Here is a tiny trained network, its code and every weight. The questions are about switching its units off for an input and a target symbol, where a switched-off unit gives its printed mean instead of its output.

import numpy as np


def w(rows, s, z=0):
    codes = np.array(rows[::2]) - 128.0
    scale = np.full(codes.shape[1], s)
    scale[-1] = z or s
    return codes * scale


def f(y):
    return np.maximum(y, 0)


def softmax(a):
    e = np.exp(a - a.max(-1, keepdims=True))
    return e / e.sum(-1, keepdims=True)


def log_softmax(a):
    a = a - a.max(-1, keepdims=True)
    return a - np.log(np.exp(a).sum(-1, keepdims=True))


def net(x, mask):
    ids = ['αγδζλμξτφω'.index(c) for c in x.split()]
    T = len(ids)
    res = E[ids] + P[:T]
    u = 0
    for l in range(2):
        q, k, v = (res @ M[l].T for M in (Q, K, V))
        z = softmax(np.where(np.tri(T) > 0, q @ k.T / 4**0.5, -1e9)) @ v
        res = res + np.where(mask[u], z, O[l][:, -1]) @ O[l][:, :-1]
        u += 1
        y = f(res @ A[l][:, :-1].T + A[l][:, -1])
        res = res + np.where(mask[u : u + 12], y, B[l][:, -1]) @ B[l][:, :-1]
        u += 12
    return log_softmax(res[-1] @ U[:, :-1].T + U[:, -1])


Q, K, V, O, A, B = {}, {}, {}, {}, {}, {}
E = w([
[165,69,129,137,159,198,103,145],'α',
[13,215,162,186,123,70,193,100],'γ',
[64,101,97,157,100,56,138,209],'δ',
[95,192,96,87,71,198,149,123],'ζ',
[149,65,213,83,27,73,86,228],'λ',
[71,212,74,191,12,140,106,180],'μ',
[27,124,155,152,163,161,139,5],'ξ',
[194,186,123,211,167,242,153,112],'τ',
[126,46,148,198,187,117,64,96],'φ',
[56,166,187,136,224,95,90,172],'ω',
],0.013)
P = w([
[226,185,171,58,181,2,153,96],'0',
[116,153,103,61,116,101,131,104],'1',
[127,141,118,90,126,121,123,117],'2',
[152,148,166,100,109,118,146,123],'3',
[126,145,162,116,105,145,135,125],'4',
[146,144,190,126,112,137,149,155],'5',
[130,138,193,137,106,153,145,163],'6',
[120,136,207,139,104,151,161,183],'7',
[120,128,200,161,107,183,133,171],'8',
[94,122,171,175,107,218,110,162],'9',
[124,127,225,174,99,186,143,203],'10',
[90,117,186,194,104,218,111,179],'11',
[106,116,200,156,110,191,144,178],'12',
],0.0077)
Q[0] = w([
[81,119,248,198,12,156,101,158],'0.h1',
[158,85,83,102,180,131,126,160],'0.h1',
[226,110,39,1,193,22,116,24],'0.h1',
[117,88,170,190,81,177,178,72],'0.h1',
],0.0065)
K[0] = w([
[58,124,176,218,147,216,119,128],'0.h1',
[97,126,150,34,134,66,163,112],'0.h1',
[171,173,1,38,71,71,152,33],'0.h1',
[122,79,132,197,127,152,117,145],'0.h1',
],0.0064)
V[0] = w([
[64,154,122,156,113,189,106,116],'0.h1',
[78,177,178,28,125,101,53,117],'0.h1',
[59,126,160,110,255,70,5,196],'0.h1',
[53,82,143,134,122,155,107,50],'0.h1',
],0.0057)
O[0] = w([
[157,198,216,215,122,212,234,239,247],'0.h1',
[43,213,255,63,57,166,131,97,169],'0.h1',
[5,132,225,114,72,75,32,133,249],'0.h1',
[128,26,255,163,94,107,146,192,198],'0.h1',
],0.0064,0.0017)
A[0] = w([
[174,132,132,98,104,253,110,133,181],'0.n1',
[50,170,21,99,120,130,228,183,254],'0.n2',
[177,136,247,103,114,132,70,209,173],'0.n3',
[45,143,174,134,96,146,88,151,194],'0.n4',
[35,160,159,47,156,170,204,78,168],'0.n5',
[155,175,130,151,119,87,62,129,145],'0.n6',
[145,77,94,91,123,66,97,182,210],'0.n7',
[183,48,98,153,184,128,119,116,144],'0.n8',
[115,39,175,138,132,116,138,40,181],'0.n9',
[146,153,146,169,206,97,148,180,140],'0.n10',
[123,33,159,140,168,113,134,30,167],'0.n11',
[101,213,198,117,141,221,52,124,134],'0.n12',
],0.007,0.0036)
B[0] = w([
[181,36,178,63,160,75,180,154,192],'0.n1',
[254,134,192,181,111,110,157,86,188],'0.n2',
[135,119,112,57,101,153,122,92,239],'0.n3',
[192,138,196,94,116,119,155,175,254],'0.n4',
[166,135,177,152,171,97,112,103,206],'0.n5',
[28,159,103,145,43,147,137,152,147],'0.n6',
[187,75,177,168,176,151,104,23,159],'0.n7',
[77,66,205,180,118,107,130,133,147],'0.n8',
[125,137,215,182,136,181,128,169,174],'0.n9',
[125,173,116,115,198,95,82,134,160],'0.n10',
[53,180,194,206,132,164,99,146,166],'0.n11',
[153,182,136,72,123,68,171,134,230],'0.n12',
],0.0062,0.0091)
Q[1] = w([
[68,126,80,120,137,204,171,80],'1.h1',
[105,116,180,156,168,123,113,72],'1.h1',
[211,141,205,108,184,105,118,151],'1.h1',
[56,138,2,107,125,120,33,134],'1.h1',
],0.0056)
K[1] = w([
[102,92,141,134,120,130,148,66],'1.h1',
[101,144,141,211,148,104,124,179],'1.h1',
[139,210,96,118,102,149,62,199],'1.h1',
[138,76,206,131,185,79,119,3],'1.h1',
],0.0073)
V[1] = w([
[133,120,150,171,80,105,115,98],'1.h1',
[118,90,87,77,142,49,182,67],'1.h1',
[123,31,137,64,92,122,170,106],'1.h1',
[118,144,104,184,2,213,160,84],'1.h1',
],0.0065)
O[1] = w([
[118,124,199,218,186,32,103,162,215],'1.h1',
[135,99,142,143,111,123,143,84,2],'1.h1',
[254,80,151,110,77,139,181,98,90],'1.h1',
[241,196,112,203,132,94,32,242,150],'1.h1',
],0.0066,0.0041)
A[1] = w([
[99,254,160,176,153,87,180,156,65],'1.n1',
[78,131,169,102,113,122,170,204,157],'1.n2',
[122,132,153,146,187,145,44,125,203],'1.n3',
[99,40,140,108,152,175,58,87,224],'1.n4',
[155,94,164,124,209,68,128,134,201],'1.n5',
[85,165,123,179,91,190,219,64,191],'1.n6',
[91,206,202,112,93,158,121,193,227],'1.n7',
[164,51,139,8,121,151,93,140,160],'1.n8',
[71,94,181,87,151,195,132,77,99],'1.n9',
[213,167,125,101,102,125,119,107,251],'1.n10',
[173,51,125,180,105,92,141,151,232],'1.n11',
[179,97,112,99,166,165,244,54,150],'1.n12',
],0.0071,0.0029)
B[1] = w([
[189,41,74,108,137,178,54,114,213],'1.n1',
[169,108,134,108,204,129,145,72,195],'1.n2',
[138,198,165,163,55,90,138,220,166],'1.n3',
[111,236,116,240,54,137,133,152,150],'1.n4',
[54,130,49,165,103,71,110,159,189],'1.n5',
[174,170,228,49,195,171,12,155,153],'1.n6',
[136,65,195,105,121,57,95,130,249],'1.n7',
[179,178,60,213,150,154,2,77,171],'1.n8',
[100,147,130,144,119,173,56,115,173],'1.n9',
[118,203,98,152,107,63,145,163,176],'1.n10',
[151,95,124,234,199,33,108,42,166],'1.n11',
[108,204,167,148,221,127,169,106,161],'1.n12',
],0.0059,0.017)
U = w([
[167,133,51,197,208,207,93,119,216],'α',
[192,125,63,139,65,141,56,113,12],'γ',
[202,53,166,160,188,146,110,122,106],'δ',
[111,148,148,50,128,194,70,201,138],'ζ',
[132,138,116,161,107,113,95,233,122],'λ',
[124,209,119,147,134,79,106,110,254],'μ',
[59,171,134,181,51,156,161,163,24],'ξ',
[90,2,91,155,101,73,189,82,167],'τ',
[126,171,100,125,204,136,182,146,76],'φ',
[84,68,52,61,184,120,66,126,100],'ω',
],0.0055,0.0039)

Each question gives the input, a string of symbols that net reads in full, and the target symbol t.
The units are the heads (4 rows each of Q, K, V and O) and the neurons (one row each of A and B). Each row of codes is followed by its name. A weight is (code - 128) times the scale printed after its matrix; where a second scale follows, it is the last column's (O, A, B and U).
mask holds one flag per unit, layer by layer, with each layer's heads first. A switched-off unit (its flag False) gives its mean, the last column of its rows in O or B, instead of its output. The means were averaged over made-up inputs and are rounded, as every weight is.
A unit's drop is (log p(t) with every unit on - log p(t) with that unit switched off) / (log p(t) with every unit on - log p(t) with every unit switched off).
The circuit of an input: a set's keep is (log p(t) with only the set's units on - log p(t) with every unit switched off) / (log p(t) with every unit on - log p(t) with every unit switched off). Starting from the 12 units with the biggest drops (on a tie, the unit counted first), units are removed one at a time, each time the one whose removal leaves the highest keep (on an exact tie, the one counted first), for as long as the keep stays at least 0.8.
circuit, biggest first: the units of the circuit, biggest drop first
top k neurons: the k neurons with the biggest drops, biggest first
k most important neurons of layer l: the k neurons of layer l with the biggest drops, biggest first
drop of u: that unit's drop, to one decimal
input δ λ φ δ, target τ: circuit, biggest first	[1.h1; 0.h1]
input τ ξ ω α ξ, target ζ: top neuron	[1.n6]
input λ ω α, target μ: circuit, biggest first	[0.h1; 1.n1]
input μ γ δ γ δ λ ξ α ζ α α, target λ: 2 most important neurons of layer 1	[1.n3; 1.n1]
input λ τ α, target α: top 2 neurons	[1.n7; 1.n8]
input α α ζ λ, target γ: top 3 neurons	[1.n8; 0.n3; 0.n12]
input φ φ τ τ λ μ τ, target λ: 2 most important neurons of layer 1	[1.n2; 1.n3]
input λ α λ τ τ φ λ τ δ δ γ, target δ: top 2 neurons	[1.n1; 0.n2]
input μ τ δ α δ ξ τ μ τ γ, target α: 2 most important neurons of layer 1	[1.n1; 1.n7]
input α φ δ α ζ ω λ α λ ω ξ ξ, target ζ: top 2 neurons	[0.n7; 1.n6]
input λ τ τ λ τ γ, target α: 2 most important neurons of layer 1	[1.n7; 1.n1]
input ξ μ τ ζ δ ξ ω ω, target ζ: 2 most important neurons of layer 1	[1.n11; 1.n1]
input λ φ λ μ ξ ζ λ α, target λ: 2 most important neurons of layer 1	[1.n1; 1.n3]
input ξ δ γ ζ ω, target ζ: 2 most important neurons of layer 1	[1.n11; 1.n9]
input α τ φ δ ξ μ τ ζ ζ ξ μ, target δ: 2 most important neurons of layer 0	[0.n2; 0.n1]
input ω α ξ ξ α φ μ φ μ γ, target λ: drop of 0.h1	0.1
input τ ω τ μ α γ, target λ: drop of 0.n9	-0.1
input ζ ω α α λ λ, target γ: drop of 1.n8	0.6
input φ λ ξ ξ φ μ τ, target λ: drop of 0.n7	0.1
input α μ φ γ γ ξ λ ω λ ξ γ, target δ: most important neuron of layer 0	[0.n4]
input τ φ τ λ τ α, target α: 2 most important neurons of layer 1	[1.n7; 1.n8]
input τ δ φ, target ξ: most important neuron of layer 1	[1.n4]
